Below is a small trained network, with its code and all its weights. Each question gives an input and a target symbol and asks what happens when units are switched off, that is, made to give their printed mean instead of their output.

import numpy as np


def w(rows, s, z=0):
    codes = np.array(rows[::2]) - 128.0
    scale = np.full(codes.shape[1], s)
    scale[-1] = z or s
    return codes * scale


def f(y):
    return np.maximum(y, 0)


def softmax(a):
    e = np.exp(a - a.max(-1, keepdims=True))
    return e / e.sum(-1, keepdims=True)


def log_softmax(a):
    a = a - a.max(-1, keepdims=True)
    return a - np.log(np.exp(a).sum(-1, keepdims=True))


def net(x, mask):
    ids = ['ΓΘΛΣΦξτ'.index(c) for c in x.split()]
    T = len(ids)
    res = E[ids] + P[:T]
    u = 0
    for l in range(2):
        q, k, v = (res @ M[l].T for M in (Q, K, V))
        z = softmax(np.where(np.tri(T) > 0, q @ k.T / 2**0.5, -1e9)) @ v
        res = res + np.where(mask[u], z, O[l][:, -1]) @ O[l][:, :-1]
        u += 1
        y = f(res @ A[l][:, :-1].T + A[l][:, -1])
        res = res + np.where(mask[u : u + 12], y, B[l][:, -1]) @ B[l][:, :-1]
        u += 12
    return log_softmax(res[-1] @ U[:, :-1].T + U[:, -1])


Q, K, V, O, A, B = {}, {}, {}, {}, {}, {}
E = w([
[93,165,107,122],'Γ',
[136,121,122,72],'Θ',
[43,149,103,200],'Λ',
[200,8,127,204],'Σ',
[81,75,120,170],'Φ',
[209,168,72,193],'ξ',
[71,87,84,158],'τ',
],0.014)
P = w([
[133,197,220,157],'0',
[103,174,188,102],'1',
[108,160,172,114],'2',
[104,142,151,121],'3',
[141,152,120,157],'4',
[134,145,99,168],'5',
[124,130,78,175],'6',
[118,109,58,180],'7',
[112,79,41,183],'8',
[105,67,21,187],'9',
[99,41,2,188],'10',
],0.0075)
Q[0] = w([
[2,128,185,47],'0.h1',
[136,163,111,121],'0.h1',
],0.031)
K[0] = w([
[135,162,253,144],'0.h1',
[105,80,108,104],'0.h1',
],0.025)
V[0] = w([
[50,14,171,137],'0.h1',
[246,94,187,43],'0.h1',
],0.011)
O[0] = w([
[86,97,254,118,250],'0.h1',
[77,21,52,31,2],'0.h1',
],0.0095,0.0052)
A[0] = w([
[254,52,141,146,86],'0.n1',
[108,184,163,47,3],'0.n2',
[97,91,143,145,127],'0.n3',
[107,87,56,247,137],'0.n4',
[181,97,90,117,90],'0.n5',
[182,121,215,36,114],'0.n6',
[38,124,118,151,180],'0.n7',
[61,154,169,82,80],'0.n8',
[115,50,128,133,37],'0.n9',
[138,152,83,187,177],'0.n10',
[112,71,187,115,87],'0.n11',
[22,221,99,112,57],'0.n12',
],0.009,0.0037)
B[0] = w([
[163,202,53,127,211],'0.n1',
[84,169,176,168,131],'0.n2',
[106,159,138,92,180],'0.n3',
[114,187,192,47,254],'0.n4',
[111,79,157,143,144],'0.n5',
[145,74,96,199,150],'0.n6',
[163,88,154,137,189],'0.n7',
[103,121,129,183,145],'0.n8',
[95,182,72,47,171],'0.n9',
[156,92,124,84,205],'0.n10',
[92,216,155,112,189],'0.n11',
[144,62,5,159,161],'0.n12',
],0.014,0.0092)
Q[1] = w([
[27,254,96,197],'1.h1',
[139,69,162,205],'1.h1',
],0.0071)
K[1] = w([
[55,191,253,37],'1.h1',
[18,179,28,249],'1.h1',
],0.0067)
V[1] = w([
[154,148,208,45],'1.h1',
[142,5,221,122],'1.h1',
],0.014)
O[1] = w([
[144,7,37,203,234],'1.h1',
[246,38,244,3,5],'1.h1',
],0.0059,0.017)
A[1] = w([
[155,128,107,206,134],'1.n1',
[137,170,162,136,117],'1.n2',
[142,27,165,186,138],'1.n3',
[114,110,71,81,161],'1.n4',
[86,156,172,121,119],'1.n5',
[73,190,143,63,153],'1.n6',
[139,123,176,94,111],'1.n7',
[154,139,102,6,206],'1.n8',
[78,154,134,163,108],'1.n9',
[72,73,151,155,121],'1.n10',
[175,134,74,81,2],'1.n11',
[183,124,153,204,161],'1.n12',
],0.011,0.0047)
B[1] = w([
[138,107,162,67,255],'1.n1',
[135,117,86,90,153],'1.n2',
[101,170,137,231,170],'1.n3',
[193,84,95,152,192],'1.n4',
[155,99,96,100,152],'1.n5',
[61,188,149,172,184],'1.n6',
[134,131,96,158,140],'1.n7',
[181,101,82,249,144],'1.n8',
[154,134,174,70,252],'1.n9',
[79,86,139,122,169],'1.n10',
[95,46,178,74,146],'1.n11',
[143,76,219,100,193],'1.n12',
],0.015,0.013)
U = w([
[214,175,222,51,168],'Γ',
[151,152,189,149,57],'Θ',
[31,74,168,67,109],'Λ',
[190,158,113,193,218],'Σ',
[174,100,88,45,120],'Φ',
[153,255,147,100,239],'ξ',
[122,130,199,164,5],'τ',
],0.004,0.0022)

Each question gives the input, a string of symbols that net reads in full, and the target symbol t.
The units are the heads (2 rows each of Q, K, V and O) and the neurons (one row each of A and B). Each row of codes is followed by its name. A weight is (code - 128) times the scale printed after its matrix; where a second scale follows, it is the last column's (O, A, B and U).
mask holds one flag per unit, layer by layer, with each layer's heads first. A switched-off unit (its flag False) gives its mean, the last column of its rows in O or B, instead of its output. The means were averaged over made-up inputs and are rounded, as every weight is.
A unit's drop is (log p(t) with every unit on - log p(t) with that unit switched off) / (log p(t) with every unit on - log p(t) with every unit switched off).
The circuit of an input: a set's keep is (log p(t) with only the set's units on - log p(t) with every unit switched off) / (log p(t) with every unit on - log p(t) with every unit switched off). Starting from the 12 units with the biggest drops (on a tie, the unit counted first), units are removed one at a time, each time the one whose removal leaves the highest keep (on an exact tie, the one counted first), for as long as the keep stays at least 0.8.
circuit, biggest first: the units of the circuit, biggest drop first
unit that matters most: the unit with the biggest drop
top k neurons: the k neurons with the biggest drops, biggest first
top k neurons in layer l: the k neurons of layer l with the biggest drops, biggest first
input ξ Λ τ, target Φ: circuit, biggest first -> (0.h1, 0.n10, 1.n4, 1.n3)
input Σ τ Γ, target Λ: circuit, biggest first -> (0.h1, 0.n1)
input Θ Λ Φ Θ, target Σ: top 2 neurons -> (1.n8, 0.n1)
input Λ Γ Λ, target Γ: top 2 neurons in layer 0 -> (0.n9, 0.n1)
input Φ Λ τ, target τ: top 3 neurons in layer 0 -> (0.n1, 0.n9, 0.n11)
input Σ Λ Φ Θ Λ Σ, target ξ: unit that matters most -> 0.n4
input Λ Φ Λ Γ, target Γ: top 2 neurons -> (1.n12, 0.n4)
input Σ Σ Φ, target Λ: top 4 neurons in layer 0 -> (0.n1, 0.n8, 0.n9, 0.n4)
input Σ Λ τ Σ ξ, target Γ: top 2 neurons in layer 1 -> (1.n12, 1.n1)
input Θ Σ Σ Λ τ Λ Γ τ Σ Σ, target Γ: circuit, biggest first -> (0.h1, 1.n12, 1.n1)
input Λ Σ Σ Σ ξ Σ, target Φ: top 2 neurons -> (0.n10, 0.n4)
input Σ Λ Σ ξ Θ Λ Φ Σ, target Σ: top 4 neurons -> (0.n4, 0.n1, 0.n9, 1.n8)
input Θ Λ Σ Λ Φ Λ τ, target Γ: top 2 neurons -> (0.n11, 0.n12)
input Σ Γ Λ, target Λ: top 2 neurons -> (0.n10, 1.n10)
input Λ Φ τ, target Γ: top 2 neurons -> (0.n4, 1.n12)
input Φ Σ Σ ξ Γ, target Λ: top 2 neurons in layer 0 -> (0.n11, 0.n1)
input Θ ξ Γ ξ Γ, target Φ: unit that matters most -> 0.h1
input Φ Σ Θ, target τ: top 3 neurons in layer 0 -> (0.n1, 0.n6, 0.n12)
input Γ Σ Γ τ, target ξ: top 3 neurons -> (0.n4, 0.n12, 0.n1)
input τ Φ Φ Σ Θ, target τ: top 4 neurons in layer 0 -> (0.n1, 0.n6, 0.n9, 0.n12)
input Θ Λ Σ Λ, target Σ: top neuron in layer 0 -> (0.n11)
input Λ Λ Σ ξ Λ Σ Φ Σ Γ Σ, target ξ: top 2 neurons -> (0.n11, 0.n3)
